Below are the code and all the weights of a small trained network. Each question names an input and a target symbol and asks about switching units off, where a switched-off unit gives its printed mean instead of its output.

import numpy as np


def w(rows, s, z=0):
    codes = np.array(rows[::2]) - 128.0
    scale = np.full(codes.shape[1], s)
    scale[-1] = z or s
    return codes * scale


def f(y):
    return y / 2 * (1 + np.tanh(0.7978845608 * (y + 0.044715 * y**3)))


def softmax(a):
    e = np.exp(a - a.max(-1, keepdims=True))
    return e / e.sum(-1, keepdims=True)


def log_softmax(a):
    a = a - a.max(-1, keepdims=True)
    return a - np.log(np.exp(a).sum(-1, keepdims=True))


def net(x, mask):
    ids = ['αγδεζηλξπστφψ'.index(c) for c in x.split()]
    T = len(ids)
    res = E[ids] + P[:T]
    q, k, v = (res @ M[0].T for M in (Q, K, V))
    z = softmax(np.where(np.tri(T) > 0, q @ k.T / 3**0.5, -1e9)) @ v
    res = res + np.where(mask[0], z, O[0][:, -1]) @ O[0][:, :-1]
    y = f(res @ A[0][:, :-1].T + A[0][:, -1])
    res = res + np.where(mask[1:13], y, B[0][:, -1]) @ B[0][:, :-1]
    return log_softmax(res[-1] @ U[:, :-1].T + U[:, -1])


Q, K, V, O, A, B = {}, {}, {}, {}, {}, {}
E = w([
[70,116,153,132,5],'α',
[90,145,185,147,156],'γ',
[141,114,181,162,200],'δ',
[137,158,142,145,150],'ε',
[130,187,170,186,148],'ζ',
[142,84,136,83,175],'η',
[135,145,120,103,140],'λ',
[122,117,137,122,188],'ξ',
[125,97,193,101,204],'π',
[175,48,169,136,237],'σ',
[33,170,113,104,118],'τ',
[75,139,190,110,160],'φ',
[104,121,154,59,128],'ψ',
],0.023)
P = w([
[245,92,139,91,18],'0',
[58,254,133,167,162],'1',
[152,145,119,151,222],'2',
[81,219,125,144,174],'3',
[133,196,130,180,195],'4',
[124,181,125,145,201],'5',
[207,120,116,145,237],'6',
[151,161,116,145,216],'7',
[120,189,122,139,197],'8',
[155,139,127,145,232],'9',
[151,157,111,135,221],'10',
[151,178,109,144,216],'11',
],0.0084)
Q[0] = w([
[152,60,79,186,2],'h1',
[115,197,168,132,193],'h1',
[111,149,145,151,161],'h1',
],0.014)
K[0] = w([
[81,203,84,120,245],'h1',
[165,134,89,135,60],'h1',
[121,72,213,119,113],'h1',
],0.011)
V[0] = w([
[163,222,61,145,73],'h1',
[81,71,65,2,102],'h1',
[42,143,205,98,63],'h1',
],0.012)
O[0] = w([
[251,76,147,98,59,67],'h1',
[114,38,134,219,95,2],'h1',
[154,160,14,142,140,137],'h1',
],0.014,0.0075)
A[0] = w([
[14,115,105,103,30,55],'n1',
[158,41,57,203,88,146],'n2',
[90,171,198,94,155,116],'n3',
[162,140,111,181,214,105],'n4',
[113,57,236,165,75,254],'n5',
[124,144,137,79,90,186],'n6',
[208,123,180,175,118,143],'n7',
[187,118,46,100,91,216],'n8',
[11,69,116,165,160,124],'n9',
[168,165,178,140,129,106],'n10',
[50,63,99,180,98,89],'n11',
[39,117,121,151,117,171],'n12',
],0.011,0.0053)
B[0] = w([
[163,186,140,176,143,136],'n1',
[151,234,172,146,121,168],'n2',
[129,138,180,157,123,253],'n3',
[107,135,56,63,31,201],'n4',
[181,49,53,152,218,167],'n5',
[186,76,36,166,93,154],'n6',
[110,131,99,147,165,147],'n7',
[45,47,165,163,191,174],'n8',
[137,98,146,73,36,198],'n9',
[114,23,190,53,103,164],'n10',
[168,118,177,96,3,156],'n11',
[135,72,91,160,92,175],'n12',
],0.0071,0.025)
U = w([
[61,70,84,114,83,94],'α',
[116,104,23,70,86,39],'γ',
[164,39,140,205,195,252],'δ',
[198,129,163,203,105,156],'ε',
[218,110,99,147,56,103],'ζ',
[58,132,163,127,225,116],'η',
[146,9,130,142,88,103],'λ',
[169,168,59,126,135,165],'ξ',
[253,122,113,51,110,122],'π',
[55,34,165,178,138,28],'σ',
[161,104,144,187,124,48],'τ',
[183,76,148,120,118,145],'φ',
[105,37,147,155,146,184],'ψ',
],0.0058,0.0046)

Each question gives the input, a string of symbols that net reads in full, and the target symbol t.
The units are the heads (3 rows each of Q, K, V and O) and the neurons (one row each of A and B). Each row of codes is followed by its name. A weight is (code - 128) times the scale printed after its matrix; where a second scale follows, it is the last column's (O, A, B and U).
mask holds one flag per unit, heads first, then neurons. A switched-off unit (its flag False) gives its mean, the last column of its rows in O or B, instead of its output. The means were averaged over made-up inputs and are rounded, as every weight is.
A unit's drop is (log p(t) with every unit on - log p(t) with that unit switched off) / (log p(t) with every unit on - log p(t) with every unit switched off).
The circuit of an input: a set's keep is (log p(t) with only the set's units on - log p(t) with every unit switched off) / (log p(t) with every unit on - log p(t) with every unit switched off). Starting from the 12 units with the biggest drops (on a tie, the unit counted first), units are removed one at a time, each time the one whose removal leaves the highest keep (on an exact tie, the one counted first), for as long as the keep stays at least 0.8.
units of the circuit, in order: the units of the circuit, biggest drop first
most important unit: the unit with the biggest drop
k most important neurons: the k neurons with the biggest drops, biggest first
drop of u: that unit's drop, to one decimal
input σ λ δ δ δ, target σ: most important unit	h1
input φ ζ φ ε δ, target γ: 2 most important neurons	n4, n3
input λ η ζ η δ λ ζ δ δ δ δ ζ, target δ: units of the circuit, in order	h1, n5, n9
input η δ δ ζ η ζ η δ δ η σ, target λ: 2 most important neurons	n9, n11
input π λ η η δ π ε δ ζ λ π, target α: units of the circuit, in order	h1, n9, n4
input σ δ σ, target σ: 2 most important neurons	n3, n9
input π π η δ δ ζ ζ, target α: 2 most important neurons	n4, n9
input λ δ λ τ ψ, target δ: 3 most important neurons	n5, n4, n9
input ψ ξ ψ δ η ψ γ ζ λ λ, target ζ: units of the circuit, in order	h1, n2, n11, n9
input η δ π δ ζ ε, target λ: units of the circuit, in order	h1, n9, n11
input π ζ δ α λ φ η δ γ η π λ, target ξ: units of the circuit, in order	n2, h1
input λ η δ δ η γ, target δ: units of the circuit, in order	h1, n5, n4
input λ γ ζ δ δ δ ξ δ λ ζ π δ, target δ: 2 most important neurons	n5, n9
input ζ η φ ζ δ λ λ δ ζ ξ λ ψ, target π: most important neuron	n6
input π ζ ζ α ζ ζ σ, target ξ: 2 most important neurons	n2, n4
input σ η φ δ φ ζ ξ π, target σ: 2 most important neurons	n9, n12
input π δ η γ λ δ δ, target α: units of the circuit, in order	h1, n4, n9
input ψ ψ π η λ δ γ δ δ, target ζ: 2 most important neurons	n2, n11
input δ τ ζ λ ε, target η: drop of n9	0.1
input δ δ τ ζ ζ δ, target η: drop of h1	0.5
